Below are the code and all the weights of a small trained network. Each question names an input and a target symbol and asks about switching units off, where a switched-off unit gives its printed mean instead of its output.

import numpy as np


def w(rows, s, z=0):
    codes = np.array(rows[::2]) - 128.0
    scale = np.full(codes.shape[1], s)
    scale[-1] = z or s
    return codes * scale


def f(y):
    return np.maximum(y, 0)


def softmax(a):
    e = np.exp(a - a.max(-1, keepdims=True))
    return e / e.sum(-1, keepdims=True)


def log_softmax(a):
    a = a - a.max(-1, keepdims=True)
    return a - np.log(np.exp(a).sum(-1, keepdims=True))


def net(x, mask):
    ids = ['ΘΣΩαβεζηλξτφψ'.index(c) for c in x.split()]
    T = len(ids)
    res = E[ids] + P[:T]
    u = 0
    for l in range(3):
        q, k, v = (res @ M[l].T for M in (Q, K, V))
        z = softmax(np.where(np.tri(T) > 0, q @ k.T / 4**0.5, -1e9)) @ v
        res = res + np.where(mask[u], z, O[l][:, -1]) @ O[l][:, :-1]
        u += 1
        y = f(res @ A[l][:, :-1].T + A[l][:, -1])
        res = res + np.where(mask[u : u + 12], y, B[l][:, -1]) @ B[l][:, :-1]
        u += 12
    return log_softmax(res[-1] @ U[:, :-1].T + U[:, -1])


Q, K, V, O, A, B = {}, {}, {}, {}, {}, {}
E = w([
[122,115,48,96],'Θ',
[143,117,115,87],'Σ',
[137,147,7,55],'Ω',
[156,78,184,125],'α',
[148,149,73,57],'β',
[120,68,122,110],'ε',
[79,17,209,217],'ζ',
[202,98,228,224],'η',
[44,27,125,212],'λ',
[204,225,40,158],'ξ',
[215,176,138,221],'τ',
[14,120,2,192],'φ',
[141,226,51,229],'ψ',
],0.0035)
P = w([
[124,145,149,87],'0',
[143,97,85,132],'1',
[117,160,148,109],'2',
[135,85,64,168],'3',
[106,179,145,133],'4',
[147,76,37,209],'5',
[92,197,143,157],'6',
[153,61,2,229],'7',
[145,160,143,130],'8',
],0.006)
Q[0] = w([
[80,1,73,127],'0.h1',
[190,66,44,99],'0.h1',
[172,96,116,197],'0.h1',
[86,161,149,85],'0.h1',
],0.025)
K[0] = w([
[188,202,112,240],'0.h1',
[74,132,155,250],'0.h1',
[72,171,63,140],'0.h1',
[177,96,167,97],'0.h1',
],0.023)
V[0] = w([
[2,146,79,162],'0.h1',
[36,82,128,96],'0.h1',
[124,213,83,215],'0.h1',
[209,166,130,142],'0.h1',
],0.0089)
O[0] = w([
[2,95,108,102,248],'0.h1',
[105,50,118,66,141],'0.h1',
[28,209,119,188,229],'0.h1',
[166,190,142,184,106],'0.h1',
],0.0092,0.0014)
A[0] = w([
[148,192,184,79,169],'0.n1',
[135,115,164,79,5],'0.n2',
[113,131,220,118,59],'0.n3',
[119,99,212,129,76],'0.n4',
[129,128,129,128,118],'0.n5',
[127,129,128,124,107],'0.n6',
[132,132,132,125,70],'0.n7',
[109,125,183,104,93],'0.n8',
[137,168,222,17,125],'0.n9',
[88,194,223,98,207],'0.n10',
[105,130,229,102,61],'0.n11',
[126,226,105,2,11],'0.n12',
],0.0088,0.0016)
B[0] = w([
[176,114,180,75,204],'0.n1',
[78,118,174,109,138],'0.n2',
[133,108,115,180,142],'0.n3',
[105,125,150,174,150],'0.n4',
[130,127,127,128,128],'0.n5',
[130,124,127,127,128],'0.n6',
[131,130,119,120,128],'0.n7',
[124,148,141,164,143],'0.n8',
[73,130,208,55,204],'0.n9',
[168,88,202,70,249],'0.n10',
[153,125,126,197,147],'0.n11',
[153,177,5,63,185],'0.n12',
],0.014,0.0011)
Q[1] = w([
[211,91,199,66],'1.h1',
[3,114,215,64],'1.h1',
[166,41,31,39],'1.h1',
[137,193,108,230],'1.h1',
],0.0063)
K[1] = w([
[187,161,209,120],'1.h1',
[60,16,208,62],'1.h1',
[236,92,2,23],'1.h1',
[64,187,145,231],'1.h1',
],0.0061)
V[1] = w([
[135,130,106,151],'1.h1',
[116,133,62,147],'1.h1',
[223,241,242,2],'1.h1',
[31,38,137,54],'1.h1',
],0.0029)
O[1] = w([
[141,115,132,114,109],'1.h1',
[162,94,147,97,122],'1.h1',
[29,149,52,253,139],'1.h1',
[214,216,141,165,249],'1.h1',
],0.0046,0.0012)
A[1] = w([
[156,169,133,186,185],'1.n1',
[137,131,133,155,43],'1.n2',
[138,44,200,201,12],'1.n3',
[194,147,161,111,80],'1.n4',
[75,81,140,120,195],'1.n5',
[145,62,59,181,3],'1.n6',
[191,85,80,159,106],'1.n7',
[145,8,58,127,20],'1.n8',
[117,91,215,119,134],'1.n9',
[150,172,83,124,11],'1.n10',
[164,153,114,104,33],'1.n11',
[94,188,197,87,160],'1.n12',
],0.011,0.002)
B[1] = w([
[115,80,83,151,196],'1.n1',
[104,131,146,117,131],'1.n2',
[195,253,69,164,177],'1.n3',
[161,136,173,172,165],'1.n4',
[78,156,117,166,253],'1.n5',
[217,127,181,95,217],'1.n6',
[179,146,130,80,175],'1.n7',
[131,201,216,164,214],'1.n8',
[62,185,194,104,229],'1.n9',
[94,136,176,100,155],'1.n10',
[107,167,164,108,145],'1.n11',
[190,71,116,111,252],'1.n12',
],0.021,0.0024)
Q[2] = w([
[135,135,155,77],'2.h1',
[253,228,104,254],'2.h1',
[171,87,80,105],'2.h1',
[228,164,135,202],'2.h1',
],0.0083)
K[2] = w([
[92,127,104,127],'2.h1',
[105,102,139,247],'2.h1',
[171,97,106,133],'2.h1',
[107,92,132,212],'2.h1',
],0.012)
V[2] = w([
[99,165,81,139],'2.h1',
[219,252,21,135],'2.h1',
[28,181,88,154],'2.h1',
[85,99,166,116],'2.h1',
],0.0042)
O[2] = w([
[137,198,99,143,125],'2.h1',
[107,215,76,4,245],'2.h1',
[151,245,93,187,168],'2.h1',
[149,95,136,174,119],'2.h1',
],0.004,0.0013)
A[2] = w([
[39,79,158,58,154],'2.n1',
[179,100,68,45,152],'2.n2',
[182,3,25,97,150],'2.n3',
[160,188,115,194,12],'2.n4',
[90,144,70,141,253],'2.n5',
[128,128,128,128,123],'2.n6',
[151,160,198,181,165],'2.n7',
[159,118,197,111,118],'2.n8',
[249,66,167,99,70],'2.n9',
[46,72,1,176,94],'2.n10',
[254,121,172,135,159],'2.n11',
[167,183,129,81,65],'2.n12',
],0.0095,0.0048)
B[2] = w([
[64,166,133,82,178],'2.n1',
[111,126,74,64,173],'2.n2',
[255,130,88,153,159],'2.n3',
[114,104,115,21,175],'2.n4',
[113,141,54,214,198],'2.n5',
[127,128,129,128,128],'2.n6',
[148,159,129,196,255],'2.n7',
[123,141,185,136,192],'2.n8',
[33,79,129,168,180],'2.n9',
[41,49,137,72,150],'2.n10',
[164,47,150,100,236],'2.n11',
[148,143,136,65,179],'2.n12',
],0.025,0.0068)
U = w([
[127,112,135,102,154],'Θ',
[203,177,185,160,118],'Σ',
[144,51,184,189,190],'Ω',
[121,205,99,253,215],'α',
[85,146,100,50,197],'β',
[170,131,58,133,203],'ε',
[19,78,67,161,96],'ζ',
[217,89,58,168,125],'η',
[147,212,101,110,43],'λ',
[140,60,110,53,29],'ξ',
[196,150,159,65,22],'τ',
[47,182,178,107,189],'φ',
[52,78,170,92,7],'ψ',
],0.0041,0.0022)

Each question gives the input, a string of symbols that net reads in full, and the target symbol t.
The units are the heads (4 rows each of Q, K, V and O) and the neurons (one row each of A and B). Each row of codes is followed by its name. A weight is (code - 128) times the scale printed after its matrix; where a second scale follows, it is the last column's (O, A, B and U).
mask holds one flag per unit, layer by layer, with each layer's heads first. A switched-off unit (its flag False) gives its mean, the last column of its rows in O or B, instead of its output. The means were averaged over made-up inputs and are rounded, as every weight is.
A unit's drop is (log p(t) with every unit on - log p(t) with that unit switched off) / (log p(t) with every unit on - log p(t) with every unit switched off).
The circuit of an input: a set's keep is (log p(t) with only the set's units on - log p(t) with every unit switched off) / (log p(t) with every unit on - log p(t) with every unit switched off). Starting from the 12 units with the biggest drops (on a tie, the unit counted first), units are removed one at a time, each time the one whose removal leaves the highest keep (on an exact tie, the one counted first), for as long as the keep stays at least 0.8.
units of the circuit, in order: the units of the circuit, biggest drop first
unit that matters most: the unit with the biggest drop
k most important neurons: the k neurons with the biggest drops, biggest first
k most important neurons of layer l: the k neurons of layer l with the biggest drops, biggest first
input φ ε η, target τ: unit that matters most => 1.n3
input φ ε λ φ Ω Θ β ψ, target ζ: units of the circuit, in order => 0.h1, 2.n10, 1.n1
input ε Ω η τ φ β, target α: units of the circuit, in order => 0.h1, 2.n11, 2.n5, 2.n4
input Σ ε Ω Ω, target Ω: 2 most important neurons => 1.n8, 1.n6
input ε λ ψ ε, target ζ: 4 most important neurons => 2.n10, 1.n12, 1.n8, 2.n5
input ζ ε ζ Σ Θ ζ, target τ: 3 most important neurons of layer 2 => 2.n4, 2.n12, 2.n11
input ξ τ Ω ε φ ε Ω ξ, target η: 2 most important neurons of layer 0 => 0.n9, 0.n10
input ε ζ ζ λ η, target τ: 2 most important neurons of layer 1 => 1.n3, 1.n9
input φ Σ λ τ ε τ τ λ, target η: 3 most important neurons => 1.n6, 1.n1, 1.n9
input τ Ω φ α ε, target φ: 3 most important neurons of layer 2 => 2.n1, 2.n11, 2.n3
input ε ζ ε η τ Σ, target η: 4 most important neurons => 2.n3, 1.n1, 1.n9, 1.n8
input Ω ε α, target Σ: 2 most important neurons => 1.n9, 1.n3
input Σ λ Θ φ Ω β, target α: 3 most important neurons of layer 1 => 1.n8, 1.n5, 1.n12
input φ ξ ζ Ω Θ φ, target α: most important neuron of layer 2 => 2.n5
input Ω ψ λ, target α: 2 most important neurons => 1.n3, 2.n11
input ε ε Ω τ, target η: 2 most important neurons => 2.n3, 1.n1
input η φ λ α φ φ Θ ε, target α: 3 most important neurons => 1.n8, 1.n5, 2.n7
input ξ ζ τ ε ε Ω ε λ, target Σ: 3 most important neurons of layer 1 => 1.n6, 1.n8, 1.n5
input η Ω τ φ β τ, target α: 4 most important neurons => 1.n6, 1.n12, 2.n11, 0.n9
input ε φ β φ φ ε, target α: 2 most important neurons of layer 2 => 2.n7, 2.n11
input φ Ω ε ξ Ω λ λ Θ, target Σ: most important neuron => 1.n8
input Ω Ω ψ ξ, target ζ: 2 most important neurons of layer 1 => 1.n1, 1.n12
input α ε Ω Ω, target Ω: 3 most important neurons => 1.n8, 1.n6, 0.n9
input φ Ω ε, target φ: 3 most important neurons => 1.n9, 2.n1, 0.n9
input ε β φ λ ζ Σ τ β, target η: 2 most important neurons of layer 2 => 2.n3, 2.n1
input ξ ε φ τ, target α: 3 most important neurons => 0.n9, 1.n12, 2.n11
input α ξ Ω, target β: 3 most important neurons of layer 2 => 2.n2, 2.n7, 2.n1
input φ β Ω φ Ω ψ φ η, target ζ: unit that matters most => 0.h1
